[ 0.63 -3.34 -1.48 -0.11  0.79  2.30 -1.94 -1.41  2.21  1.02 -0.41  1.78
  1.29 -2.69  0.92 -1.24 -1.23 -1.60 -0.46  1.84 -2.12 -1.82 -1.46 -2.12
 -0.96 -1.40 -1.63  5.39  4.44 -0.92 -1.46  1.63 -0.58 -3.09  0.71  1.59
  1.07] -> leves
[ 3.72 -7.90 -2.30 -2.61  1.13  4.84 -2.79 -0.21  3.35  0.55  0.14  5.23
 -0.31 -6.42  1.81 -1.27 -1.18 -4.55 -2.24  1.44 -1.90 -4.22 -2.30 -1.90
  0.03 -4.56 -2.14  6.20  5.91  0.17 -2.61  1.08 -0.97 -3.85 -0.46  3.56
 -0.45] -> zeki
[ 7.76 -6.82  0.26  2.59  0.21  3.52  1.49  6.62 -1.46  1.24  2.23  6.76
 -1.03 -5.64  1.34  2.32  2.51 -2.97 -4.27 -4.16  4.34 -3.47  0.23  4.34
  5.08 -6.87  1.84 -8.79 -3.97  4.95 -0.25 -4.73  0.18  3.85 -4.47  2.01
 -6.87] -> kibu
[-5.78  1.76  2.90 -2.00  2.93 -0.82 -1.77 -3.07  5.08 -3.06 -0.67 -5.60
  2.60  0.46 -4.80  3.91  4.17  0.85 -0.11 -3.78  2.06  0.75 -2.01  2.06
  0.57  3.05  1.11 -5.65 -5.64 -5.64 -7.18  2.24 -0.74  3.28  4.37  0.64
  0.13] -> tar
[ 0.63 -3.34 -1.48 -4.64  0.79  2.30 -1.94 -1.41  2.21  1.02 -0.41  1.78
  1.29 -2.69  0.92 -1.24 -1.23 -1.60 -0.46  1.84 -2.12 -1.82 -1.46 -2.12
 -0.96 -1.40 -1.63  5.39  4.44 -0.92 -1.46  1.63 -0.58 -3.09  0.71  1.59
  1.07] -> Sulik
[-5.43  7.90  2.27  2.57 -1.13 -4.92  2.62  0.20 -3.27  2.88 -0.09  5.09
 -0.83  6.37 -1.85  1.22 -1.21  3.46  2.13 -2.08  2.02  2.77  2.45  2.02
 -0.04  4.64  2.14 -5.88 -5.86 -0.13  2.59  2.67  1.12  3.79  0.40 -3.45
  0.46] -> Feg
[-3.75  7.90  2.27  2.57 -1.13 -4.92  2.62  0.20 -3.27  2.88 -0.09 -5.27
 -0.83  6.37 -1.85  1.22  1.28  3.46  2.13 -2.08  2.02  4.19  2.45  2.02
 -0.04  4.64  2.14 -5.88 -5.86 -0.13  2.59 -1.06  1.12  3.79  0.40 -3.45
  0.46] -> tipur
[-4.35 -4.56 -0.15  2.58  1.00 -0.31 -2.12 -4.32  0.30 -0.54 -1.34 -3.35
 -3.95  0.86 -1.24 -0.62 -0.64  0.68  1.38 -3.55 -2.29  0.48 -1.41 -2.29
 -2.40  2.83 -1.35  5.14  2.59 -4.01 -2.49  3.45 -0.51 -2.24  3.39  0.20
  3.51] -> Supo
common zeki leves: 
[-0.46]
common Supo kibu: 
[2.59]
find: [-5.43  7.90  2.27  2.57 -1.13 -4.92  2.62  0.20 -3.27  2.88 -0.09  5.09
 -0.83  6.37 -1.85  1.22 -1.21  3.46  2.13 -2.08  2.02  2.77  2.45  2.02
 -0.04  4.64  2.14 -5.88 -5.86 -0.13  2.59  2.67  1.12  3.79  0.40 -3.45
  0.46]
Feg

